Here is a tiny trained network, its code and every weight. The questions are about switching its units off for an input and a target symbol, where a switched-off unit gives its printed mean instead of its output.

import numpy as np


def w(rows, s, z=0):
    codes = np.array(rows[::2]) - 128.0
    scale = np.full(codes.shape[1], s)
    scale[-1] = z or s
    return codes * scale


def f(y):
    return np.maximum(y, 0)


def softmax(a):
    e = np.exp(a - a.max(-1, keepdims=True))
    return e / e.sum(-1, keepdims=True)


def log_softmax(a):
    a = a - a.max(-1, keepdims=True)
    return a - np.log(np.exp(a).sum(-1, keepdims=True))


def net(x, mask):
    ids = ['ΔΠΣΩαβγεζηθμξτφψ'.index(c) for c in x.split()]
    T = len(ids)
    res = E[ids] + P[:T]
    u = 0
    for l in range(3):
        q, k, v = (res @ M[l].T for M in (Q, K, V))
        z = softmax(np.where(np.tri(T) > 0, q @ k.T / 3**0.5, -1e9)) @ v
        res = res + np.where(mask[u], z, O[l][:, -1]) @ O[l][:, :-1]
        u += 1
        y = f(res @ A[l][:, :-1].T + A[l][:, -1])
        res = res + np.where(mask[u : u + 4], y, B[l][:, -1]) @ B[l][:, :-1]
        u += 4
    return log_softmax(res[-1] @ U[:, :-1].T + U[:, -1])


Q, K, V, O, A, B = {}, {}, {}, {}, {}, {}
E = w([
[79,173,115],'Δ',
[108,86,79],'Π',
[36,188,186],'Σ',
[158,54,233],'Ω',
[48,133,105],'α',
[135,93,159],'β',
[91,190,160],'γ',
[3,25,223],'ε',
[123,103,160],'ζ',
[200,56,110],'η',
[144,73,79],'θ',
[151,103,125],'μ',
[66,131,187],'ξ',
[83,82,182],'τ',
[116,59,10],'φ',
[188,67,106],'ψ',
],0.016)
P = w([
[91,153,1],'0',
[215,125,218],'1',
[167,140,135],'2',
[58,16,60],'3',
[225,119,207],'4',
[173,144,101],'5',
[61,46,67],'6',
[223,116,211],'7',
[183,145,68],'8',
[82,13,82],'9',
[222,110,226],'10',
[177,136,83],'11',
[54,22,65],'12',
[241,115,124],'13',
],0.0081)
Q[0] = w([
[159,146,199],'0.h1',
[85,71,176],'0.h1',
[199,130,255],'0.h1',
],0.0077)
K[0] = w([
[187,249,125],'0.h1',
[254,225,31],'0.h1',
[237,212,120],'0.h1',
],0.0054)
V[0] = w([
[151,139,45],'0.h1',
[180,162,2],'0.h1',
[79,89,131],'0.h1',
],0.007)
O[0] = w([
[93,146,174,63],'0.h1',
[115,124,128,4],'0.h1',
[96,45,254,196],'0.h1',
],0.0073,0.0016)
A[0] = w([
[4,93,145,76],'0.n1',
[72,59,255,55],'0.n2',
[109,159,171,2],'0.n3',
[225,254,54,154],'0.n4',
],0.0064)
B[0] = w([
[204,75,111,252],'0.n1',
[86,124,82,244],'0.n2',
[89,96,1,128],'0.n3',
[104,93,218,219],'0.n4',
],0.0085,0.0025)
Q[1] = w([
[74,112,106],'1.h1',
[145,120,214],'1.h1',
[145,112,6],'1.h1',
],0.012)
K[1] = w([
[24,86,182],'1.h1',
[132,253,253],'1.h1',
[169,50,79],'1.h1',
],0.0065)
V[1] = w([
[235,193,11],'1.h1',
[208,173,85],'1.h1',
[167,77,255],'1.h1',
],0.0059)
O[1] = w([
[93,91,254,4],'1.h1',
[125,67,53,59],'1.h1',
[65,190,234,201],'1.h1',
],0.0058,0.0044)
A[1] = w([
[74,160,1,1],'1.n1',
[223,148,165,123],'1.n2',
[64,93,18,87],'1.n3',
[204,31,225,92],'1.n4',
],0.0074,0.0068)
B[1] = w([
[169,37,202,135],'1.n1',
[228,99,173,203],'1.n2',
[166,215,175,209],'1.n3',
[101,137,11,253],'1.n4',
],0.011,0.0031)
Q[2] = w([
[209,240,10],'2.h1',
[158,183,153],'2.h1',
[108,148,95],'2.h1',
],0.011)
K[2] = w([
[219,142,61],'2.h1',
[118,56,40],'2.h1',
[254,87,141],'2.h1',
],0.012)
V[2] = w([
[150,184,164],'2.h1',
[149,123,2],'2.h1',
[197,55,74],'2.h1',
],0.0082)
O[2] = w([
[123,101,45,112],'2.h1',
[80,3,181,210],'2.h1',
[90,57,205,249],'2.h1',
],0.0066,0.0019)
A[2] = w([
[231,254,241,77],'2.n1',
[229,140,222,4],'2.n2',
[134,3,13,134],'2.n3',
[160,58,112,164],'2.n4',
],0.0081,0.004)
B[2] = w([
[160,179,167,205],'2.n1',
[255,35,20,170],'2.n2',
[81,146,190,254],'2.n3',
[59,134,116,204],'2.n4',
],0.01,0.0065)
U = w([
[155,141,138,72],'Δ',
[148,122,103,34],'Π',
[103,177,193,61],'Σ',
[122,119,176,108],'Ω',
[139,141,100,129],'α',
[171,106,94,124],'β',
[211,130,138,225],'γ',
[61,164,68,69],'ε',
[170,129,91,99],'ζ',
[153,67,146,31],'η',
[138,122,119,58],'θ',
[164,126,103,145],'μ',
[144,179,142,140],'ξ',
[136,175,10,254],'τ',
[88,133,128,136],'φ',
[137,122,129,83],'ψ',
],0.011,0.0042)

Each question gives the input, a string of symbols that net reads in full, and the target symbol t.
The units are the heads (3 rows each of Q, K, V and O) and the neurons (one row each of A and B). Each row of codes is followed by its name. A weight is (code - 128) times the scale printed after its matrix; where a second scale follows, it is the last column's (O, A, B and U).
mask holds one flag per unit, layer by layer, with each layer's heads first. A switched-off unit (its flag False) gives its mean, the last column of its rows in O or B, instead of its output. The means were averaged over made-up inputs and are rounded, as every weight is.
A unit's drop is (log p(t) with every unit on - log p(t) with that unit switched off) / (log p(t) with every unit on - log p(t) with every unit switched off).
The circuit of an input: a set's keep is (log p(t) with only the set's units on - log p(t) with every unit switched off) / (log p(t) with every unit on - log p(t) with every unit switched off). Starting from the 12 units with the biggest drops (on a tie, the unit counted first), units are removed one at a time, each time the one whose removal leaves the highest keep (on an exact tie, the one counted first), for as long as the keep stays at least 0.8.
units of the circuit, in order: the units of the circuit, biggest drop first
unit that matters most: the unit with the biggest drop
k most important neurons: the k neurons with the biggest drops, biggest first
top k neurons in layer l: the k neurons of layer l with the biggest drops, biggest first
drop of u: that unit's drop, to one decimal
input Σ γ β α ξ α φ γ Π ε ε, target ε: unit that matters most -> 1.n4
input φ γ γ η η α Σ γ α γ, target τ: 3 most important neurons -> [1.n3, 1.n4, 2.n3]
input γ γ η ε γ γ τ, target τ: units of the circuit, in order -> [2.h1, 1.h1, 0.n2]
input ψ γ Σ Σ τ, target τ: units of the circuit, in order -> [2.h1, 1.n4]
input τ γ α Σ γ γ γ, target τ: units of the circuit, in order -> [2.h1, 2.n3]
input γ γ θ γ γ γ η, target τ: units of the circuit, in order -> [2.h1, 1.n4]
input ε γ Σ α γ γ Ω, target τ: 2 most important neurons -> [1.n4, 0.n4]
input Σ τ η α γ γ φ τ γ ε γ γ γ γ, target γ: top 2 neurons in layer 0 -> [0.n4, 0.n2]
input γ γ Σ Ω, target τ: 3 most important neurons -> [1.n4, 0.n4, 0.n1]
input ξ η θ γ η, target η: top 2 neurons in layer 1 -> [1.n4, 1.n2]
input β β η γ γ γ η φ γ Ω ε γ η γ, target γ: 2 most important neurons -> [2.n2, 1.n4]
input γ γ Δ Π ξ γ γ γ β Σ, target τ: top 3 neurons in layer 0 -> [0.n4, 0.n1, 0.n2]
input η γ Σ ξ, target τ: drop of 1.h1 -> 0.1
input η γ γ ε, target τ: drop of 1.h1 -> 0.1
input γ γ γ Σ θ ζ η γ γ γ γ β Σ, target τ: drop of 0.n1 -> 0.2
input Δ γ β ζ γ Σ β, target τ: unit that matters most -> 2.h1
input Σ γ Δ η, target τ: drop of 1.n4 -> 0.6
